Below are the code and all the weights of a small trained network. Each question names an input and a class and asks about switching units off, where a switched-off unit gives its printed mean instead of its output.

import numpy as np


def w(rows, s, z=0):
    codes = np.array(rows[::2]) - 128.0
    scale = np.full(codes.shape[1], s)
    scale[-1] = z or s
    return codes * scale


def f(y):
    return y / 2 * (1 + np.tanh(0.7978845608 * (y + 0.044715 * y**3)))


def log_softmax(a):
    a = a - a.max(-1, keepdims=True)
    return a - np.log(np.exp(a).sum(-1, keepdims=True))


def net(x, mask):
    res = np.array(x, float).reshape(1, 6) / 4 @ E
    y = f(res @ A[0][:, :-1].T + A[0][:, -1])
    res = res + np.where(mask, y, B[0][:, -1]) @ B[0][:, :-1]
    return log_softmax(res[-1] @ U[:, :-1].T + U[:, -1])


A, B = {}, {}
E = w([
[128,127,126,127,128,132,132,125,126,128,128],'x0',
[111,217,199,52,166,188,113,184,71,31,141],'x1',
[19,74,161,158,75,209,163,190,182,116,157],'x2',
[128,133,2,63,171,121,201,148,208,53,135],'x3',
[56,110,170,160,193,46,198,144,83,115,26],'x4',
[186,133,134,162,104,78,228,202,74,137,231],'x5',
],0.0064)
A[0] = w([
[136,159,3,76,158,138,166,148,191,64,140,21],'n1',
[129,124,243,199,80,146,33,110,21,224,117,4],'n2',
[103,127,153,138,128,166,35,86,170,128,49,94],'n3',
[64,102,138,97,156,179,58,54,169,143,59,114],'n4',
[84,122,119,106,140,159,68,81,172,107,66,113],'n5',
[139,58,170,218,75,94,101,64,123,224,117,93],'n6',
[239,172,93,102,191,47,117,52,84,123,99,77],'n7',
[142,73,72,197,99,85,150,83,184,190,92,164],'n8',
[178,145,88,123,74,195,84,107,147,141,178,102],'n9',
[146,142,155,125,124,95,206,205,79,112,208,151],'n10',
[144,122,119,149,119,97,176,158,91,134,172,73],'n11',
[112,44,81,195,120,90,144,111,203,197,108,109],'n12',
[163,128,157,193,82,102,167,191,75,144,197,100],'n13',
[76,147,84,79,166,158,82,65,171,122,60,117],'n14',
[76,111,87,102,181,68,201,150,126,83,76,77],'n15',
[119,189,150,45,151,175,140,192,90,52,140,101],'n16',
[159,50,69,176,63,80,125,86,161,201,139,123],'n17',
[186,126,125,125,88,179,36,125,159,160,217,107],'n18',
[128,186,190,73,154,172,120,177,102,76,130,113],'n19',
[148,171,112,141,84,157,82,111,168,120,193,127],'n20',
[56,56,154,153,92,198,159,168,149,116,150,75],'n21',
[191,114,125,145,93,72,212,193,99,155,211,122],'n22',
[57,93,181,218,194,54,157,149,74,130,44,106],'n23',
[127,63,18,108,144,84,177,107,213,153,126,103],'n24',
[112,77,102,147,110,101,153,88,160,170,133,70],'n25',
[89,184,201,44,154,164,98,158,80,79,129,157],'n26',
[72,110,164,158,183,57,190,138,100,131,37,53],'n27',
[235,165,108,89,203,90,98,64,76,148,97,111],'n28',
[39,87,125,146,112,179,178,182,173,112,142,81],'n29',
[40,78,159,156,91,163,137,185,203,94,144,110],'n30',
[87,104,130,80,138,144,83,78,153,117,80,145],'n31',
[201,125,87,84,87,194,111,111,170,143,192,94],'n32',
[44,87,151,173,83,189,144,166,145,142,155,67],'n33',
],0.0077,0.0039)
B[0] = w([
[15,198,178,149,37,127,139,237,187,63,231,225],'n1',
[28,192,150,138,25,129,116,254,179,53,225,238],'n2',
[84,52,57,190,109,89,206,139,147,184,166,202],'n3',
[82,76,69,171,119,95,205,96,122,196,173,220],'n4',
[113,55,75,174,115,97,176,92,138,178,158,198],'n5',
[86,182,155,165,129,147,83,170,101,45,179,213],'n6',
[209,194,79,70,94,22,49,145,117,189,91,239],'n7',
[156,123,129,159,187,180,92,61,80,86,120,223],'n8',
[128,143,211,84,166,180,173,104,174,190,71,200],'n9',
[106,71,77,179,126,117,192,67,129,171,159,243],'n10',
[110,78,99,181,99,116,167,105,125,158,135,166],'n11',
[138,118,137,178,211,163,88,86,55,74,124,211],'n12',
[92,59,61,161,101,104,182,117,157,143,165,216],'n13',
[99,72,85,180,108,88,189,117,132,173,167,217],'n14',
[60,172,205,83,109,178,169,169,211,124,116,210],'n15',
[140,130,138,197,209,168,73,80,74,75,137,237],'n16',
[151,144,135,179,204,176,78,65,78,87,111,217],'n17',
[100,149,213,47,160,183,175,94,184,173,59,219],'n18',
[143,118,120,188,201,170,80,72,61,55,145,218],'n19',
[107,150,187,97,168,156,171,98,147,153,77,187],'n20',
[206,186,98,79,82,52,61,125,80,154,62,196],'n21',
[103,42,60,187,109,95,206,55,147,202,160,244],'n22',
[108,150,218,34,153,192,193,92,211,168,61,254],'n23',
[64,193,152,174,129,147,76,203,115,40,200,221],'n24',
[124,144,140,167,201,149,83,101,74,112,159,157],'n25',
[137,117,121,195,214,190,78,76,60,55,150,247],'n26',
[124,167,214,62,189,165,169,110,192,158,83,223],'n27',
[184,171,82,81,82,40,66,161,91,160,101,233],'n28',
[204,171,104,69,63,77,65,146,99,171,95,200],'n29',
[198,185,82,88,91,43,45,130,93,167,88,212],'n30',
[112,102,100,167,132,102,164,104,136,171,155,190],'n31',
[101,144,212,62,166,165,177,137,205,173,63,210],'n32',
[195,160,85,72,77,60,67,137,109,159,94,189],'n33',
],0.0081,0.007)
U = w([
[164,98,129,185,228,199,75,63,42,40,120,188],'0',
[121,1,33,178,105,94,243,74,145,213,150,104],'1',
[130,130,239,15,177,192,204,97,203,179,20,5],'2',
[241,161,62,51,66,35,34,140,83,176,59,35],'3',
[58,163,172,153,59,150,113,232,161,32,219,34],'4',
],0.011,0.0022)

Each question gives the input, the list of numbers given to net, and the class t.
The units are the neurons (one row each of A and B). Each row of codes is followed by its name. A weight is (code - 128) times the scale printed after its matrix; where a second scale follows, it is the last column's (A, B and U).
mask holds one flag per neuron, in row order. A switched-off neuron (its flag False) gives its mean, the last column of its row in B, instead of its output. The means were averaged over made-up inputs and are rounded, as every weight is.
A unit's drop is (log p(t) with every unit on - log p(t) with that unit switched off) / (log p(t) with every unit on - log p(t) with every unit switched off).
The circuit of an input: a set's keep is (log p(t) with only the set's units on - log p(t) with every unit switched off) / (log p(t) with every unit on - log p(t) with every unit switched off). Starting from the 12 units with the biggest drops (on a tie, the unit counted first), units are removed one at a time, each time the one whose removal leaves the highest keep (on an exact tie, the one counted first), for as long as the keep stays at least 0.8.
units of the circuit, in order: the units of the circuit, biggest drop first
most important unit: the unit with the biggest drop
k most important neurons: the k neurons with the biggest drops, biggest first
drop when u is switched off: that unit's drop, to one decimal
input [-2,7,3,-1,-8,1], class 2: 3 most important neurons	[n18; n32; n9]
input [4,7,-2,-3,-8,-3], class 2: 2 most important neurons	[n18; n32]
input [-8,3,7,5,-6,-5], class 3: most important unit	n30
input [6,6,-8,-3,-4,6], class 3: 2 most important neurons	[n7; n28]
input [8,6,7,7,5,0], class 3: 2 most important neurons	[n29; n30]
input [1,2,-4,-6,-5,-1], class 4: 2 most important neurons	[n2; n23]
input [-4,6,-3,-6,7,1], class 2: 2 most important neurons	[n23; n27]
input [6,8,0,8,-2,-1], class 0: 4 most important neurons	[n16; n26; n19; n2]
input [1,-8,8,-8,5,-5], class 0: 2 most important neurons	[n12; n8]
input [1,-6,-6,7,-3,1], class 4: 2 most important neurons	[n1; n24]
input [-4,6,-4,-4,8,5], class 2: 2 most important neurons	[n23; n27]
input [0,4,6,1,-2,-6], class 1: 2 most important neurons	[n4; n3]
input [-8,-3,8,7,1,1], class 3: 3 most important neurons	[n30; n29; n21]
input [0,3,-2,8,-2,6], class 4: units of the circuit, in order	[n1]
input [4,5,5,-6,-6,6], class 1: 4 most important neurons	[n13; n10; n22; n23]
input [-2,4,-3,2,8,-8], class 1: drop when n5 is switched off	0.4
input [-8,-2,-6,3,-3,-5], class 3: drop when n13 is switched off	0.1
input [8,2,8,8,7,-5], class 3: drop when n3 is switched off	0.0
